Below is a small trained network, with its code and all its weights. Each question gives an input and a target symbol and asks what happens when units are switched off, that is, made to give their printed mean instead of their output.

import numpy as np


def w(rows, s, z=0):
    codes = np.array(rows[::2]) - 128.0
    scale = np.full(codes.shape[1], s)
    scale[-1] = z or s
    return codes * scale


def norm(h):
    return h / np.sqrt((h * h).mean(-1, keepdims=True) + 1e-5)


def f(y):
    return np.maximum(y, 0)


def softmax(a):
    e = np.exp(a - a.max(-1, keepdims=True))
    return e / e.sum(-1, keepdims=True)


def log_softmax(a):
    a = a - a.max(-1, keepdims=True)
    return a - np.log(np.exp(a).sum(-1, keepdims=True))


def net(x, mask):
    ids = ['βγεζηθλμπστ'.index(c) for c in x.split()]
    T = len(ids)
    res = E[ids] + P[:T]
    u = 0
    for l in range(3):
        q, k, v = (norm(res) @ M[l].T for M in (Q, K, V))
        z = softmax(np.where(np.tri(T) > 0, q @ k.T / 2**0.5, -1e9)) @ v
        res = res + np.where(mask[u], z, O[l][:, -1]) @ O[l][:, :-1]
        u += 1
        y = f(norm(res) @ A[l][:, :-1].T + A[l][:, -1])
        res = res + np.where(mask[u : u + 8], y, B[l][:, -1]) @ B[l][:, :-1]
        u += 8
    return log_softmax(norm(res)[-1] @ U[:, :-1].T + U[:, -1])


Q, K, V, O, A, B = {}, {}, {}, {}, {}, {}
E = w([
[102,156,139,112,199,168],'β',
[107,135,157,155,144,92],'γ',
[130,152,136,144,171,66],'ε',
[113,114,65,146,84,110],'ζ',
[114,106,113,83,143,113],'η',
[181,174,133,176,252,184],'θ',
[55,84,197,66,70,95],'λ',
[137,141,85,123,157,89],'μ',
[98,128,120,121,114,112],'π',
[126,158,163,171,170,81],'σ',
[106,132,114,126,130,101],'τ',
],0.004)
P = w([
[68,98,172,134,152,187],'0',
[87,181,127,161,128,74],'1',
[142,230,101,57,128,138],'2',
[88,110,165,121,127,165],'3',
[86,173,119,168,142,81],'4',
[242,89,50,18,150,123],'5',
[96,104,166,112,123,162],'6',
[76,183,112,174,144,80],'7',
[192,224,93,36,87,133],'8',
[99,101,167,109,122,161],'9',
[73,182,110,174,149,78],'10',
[254,95,54,33,139,84],'11',
[103,98,167,104,120,157],'12',
[72,187,112,175,147,74],'13',
],0.004)
Q[0] = w([
[125,55,64,247,149,225],'L0H0',
[108,130,42,242,202,3],'L0H0',
],0.0047)
K[0] = w([
[40,220,1,163,82,156],'L0H0',
[187,72,93,76,6,132],'L0H0',
],0.0053)
V[0] = w([
[177,119,109,250,69,155],'L0H0',
[93,148,94,162,61,80],'L0H0',
],0.0016)
O[0] = w([
[107,226,100,176,63,147,6],'L0H0',
[82,146,97,253,113,179,118],'L0H0',
],0.0029,0.0013)
A[0] = w([
[120,22,207,127,51,127,167],'L0N0',
[45,78,154,94,151,96,77],'L0N1',
[152,160,127,241,41,132,3],'L0N2',
[183,183,32,92,221,113,126],'L0N3',
[84,114,107,85,181,26,101],'L0N4',
[87,141,1,98,91,101,98],'L0N5',
[149,36,136,199,137,187,94],'L0N6',
[96,165,75,203,95,130,67],'L0N7',
],0.0039,0.005)
B[0] = w([
[103,138,106,188,124,146,223],'L0N0',
[98,120,113,171,150,57,198],'L0N1',
[131,254,161,74,184,45,129],'L0N2',
[90,103,133,154,75,123,252],'L0N3',
[152,156,181,120,185,147,242],'L0N4',
[140,160,180,146,199,132,178],'L0N5',
[151,172,109,181,148,92,137],'L0N6',
[119,93,88,140,103,47,144],'L0N7',
],0.0069,0.0029)
Q[1] = w([
[238,149,72,67,142,53],'L1H0',
[193,1,68,152,192,84],'L1H0',
],0.0076)
K[1] = w([
[223,157,93,26,2,176],'L1H0',
[119,254,197,140,61,95],'L1H0',
],0.0064)
V[1] = w([
[62,118,237,92,59,8],'L1H0',
[26,128,113,3,95,198],'L1H0',
],0.0042)
O[1] = w([
[132,236,195,93,46,87,251],'L1H0',
[1,208,132,172,127,172,39],'L1H0',
],0.0046,0.0025)
A[1] = w([
[109,122,199,76,110,198,198],'L1N0',
[84,50,124,169,105,69,120],'L1N1',
[192,98,83,31,137,139,3],'L1N2',
[67,31,196,157,121,157,143],'L1N3',
[97,123,119,169,151,76,47],'L1N4',
[121,60,160,122,71,64,97],'L1N5',
[254,128,93,34,2,122,116],'L1N6',
[201,199,123,96,30,206,139],'L1N7',
],0.0041,0.0032)
B[1] = w([
[148,151,95,209,171,86,234],'L1N0',
[132,155,178,118,115,70,255],'L1N1',
[129,143,89,107,124,253,146],'L1N2',
[104,187,158,110,68,107,236],'L1N3',
[205,157,60,150,134,99,220],'L1N4',
[81,158,104,141,186,156,204],'L1N5',
[249,214,103,123,137,115,243],'L1N6',
[101,129,188,96,92,5,223],'L1N7',
],0.0055,0.0016)
Q[2] = w([
[55,172,174,195,102,103],'L2H0',
[154,69,68,2,165,197],'L2H0',
],0.0047)
K[2] = w([
[109,125,223,213,126,41],'L2H0',
[155,123,4,99,115,239],'L2H0',
],0.0042)
V[2] = w([
[217,93,139,255,150,96],'L2H0',
[127,38,128,100,42,166],'L2H0',
],0.0027)
O[2] = w([
[44,254,164,185,61,198,185],'L2H0',
[101,83,189,178,125,38,4],'L2H0',
],0.0028,0.0041)
A[2] = w([
[61,148,137,190,49,131,110],'L2N0',
[253,56,45,230,235,234,104],'L2N1',
[89,86,237,80,217,158,79],'L2N2',
[176,158,142,68,126,127,79],'L2N3',
[201,87,149,208,212,148,97],'L2N4',
[138,156,167,80,118,72,203],'L2N5',
[119,157,167,162,127,66,164],'L2N6',
[177,156,86,50,75,129,252],'L2N7',
],0.0047,0.0032)
B[2] = w([
[221,85,147,90,203,163,167],'L2N0',
[44,3,204,202,185,83,148],'L2N1',
[254,225,40,125,76,106,139],'L2N2',
[156,128,87,183,73,134,149],'L2N3',
[32,73,163,127,198,62,144],'L2N4',
[113,60,93,104,105,166,245],'L2N5',
[127,104,95,101,98,172,254],'L2N6',
[77,39,146,193,182,161,188],'L2N7',
],0.0045,0.0058)
U = w([
[54,249,105,168,206,230,94],'β',
[177,199,242,206,60,59,112],'γ',
[224,195,193,25,206,24,167],'ε',
[210,65,67,244,196,227,68],'ζ',
[42,58,83,4,127,176,120],'η',
[96,22,190,160,214,64,253],'θ',
[2,211,240,77,95,33,106],'λ',
[213,75,22,29,156,180,126],'μ',
[53,95,70,171,8,184,121],'π',
[221,108,232,56,122,184,244],'σ',
[93,163,1,217,93,9,39],'τ',
],0.0075,0.0037)

Each question gives the input, a string of symbols that net reads in full, and the target symbol t.
The units are the heads (2 rows each of Q, K, V and O) and the neurons (one row each of A and B). Each row of codes is followed by its name. A weight is (code - 128) times the scale printed after its matrix; where a second scale follows, it is the last column's (O, A, B and U).
mask holds one flag per unit, layer by layer, with each layer's heads first. A switched-off unit (its flag False) gives its mean, the last column of its rows in O or B, instead of its output. The means were averaged over made-up inputs and are rounded, as every weight is.
A unit's drop is (log p(t) with every unit on - log p(t) with that unit switched off) / (log p(t) with every unit on - log p(t) with every unit switched off).
The circuit of an input: a set's keep is (log p(t) with only the set's units on - log p(t) with every unit switched off) / (log p(t) with every unit on - log p(t) with every unit switched off). Starting from the 12 units with the biggest drops (on a tie, the unit counted first), units are removed one at a time, each time the one whose removal leaves the highest keep (on an exact tie, the one counted first), for as long as the keep stays at least 0.8.
circuit, biggest first: the units of the circuit, biggest drop first
most important unit: the unit with the biggest drop
top k neurons: the k neurons with the biggest drops, biggest first
k most important neurons of layer l: the k neurons of layer l with the biggest drops, biggest first
input η β ζ, target η: most important unit	L0N1
input π η ε, target π: 2 most important neurons of layer 0	(L0N3; L0N4)
input θ β θ τ ζ λ θ τ, target θ: circuit, biggest first	(L1H0; L0N4)
input θ θ ζ μ ζ β θ τ θ τ π π, target θ: circuit, biggest first	(L1H0; L0N5; L2N1)
input ζ τ β λ π θ γ β γ, target θ: circuit, biggest first	(L1H0; L2N1)
input γ θ π η ε ζ λ σ ε, target ζ: 4 most important neurons of layer 0	(L0N5; L0N0; L0N3; L0N4)
input μ γ π β ε σ γ π, target β: 3 most important neurons of layer 0	(L0N4; L0N3; L0N5)
input ε ε τ θ ε, target θ: circuit, biggest first	(L1H0; L0N4; L2N4; L1N6)
input π γ λ θ η μ ζ, target ζ: circuit, biggest first	(L2N0; L0N0)
input ε μ γ γ τ β μ μ λ τ β θ, target λ: circuit, biggest first	(L1H0; L1N7)
input θ τ τ γ γ γ, target τ: top 4 neurons	(L0N5; L0N3; L1N6; L1N0)
input ζ τ θ ζ π μ β μ β μ, target μ: top 2 neurons	(L0N4; L1N0)
input λ π ζ η β β ζ β γ ε γ θ, target γ: top 3 neurons	(L0N3; L1N7; L1N6)
input μ γ π τ π β λ π π, target β: 2 most important neurons of layer 0	(L0N3; L0N5)
input ε ε λ π β θ θ σ λ ε η β, target λ: circuit, biggest first	(L1H0)
input τ τ ζ γ μ ζ μ η, target ε: top 3 neurons	(L0N4; L0N5; L2N2)
input ε β γ τ π ζ θ β μ λ ε σ β, target β: top 2 neurons	(L1N3; L1N0)
input λ γ τ σ μ τ μ π β ζ η γ, target β: top 2 neurons	(L0N3; L0N4)
input λ τ μ γ π γ η λ ζ β μ θ μ, target μ: top 4 neurons	(L0N4; L0N1; L2N2; L1N6)
input ε λ τ π β θ ε ζ σ ζ η θ θ π, target θ: 2 most important neurons of layer 0	(L0N3; L0N4)
input γ η π μ θ β, target π: most important unit	L1H0
input ε ζ η γ ε ζ, target η: 4 most important neurons of layer 0	(L0N3; L0N1; L0N5; L0N7)
input μ θ ζ β β ζ π λ η ε γ τ, target η: top 2 neurons	(L0N3; L0N0)
input η π ζ θ τ β, target ζ: top 2 neurons	(L0N5; L0N3)
input ζ σ β β τ, target β: 2 most important neurons of layer 1	(L1N7; L1N0)
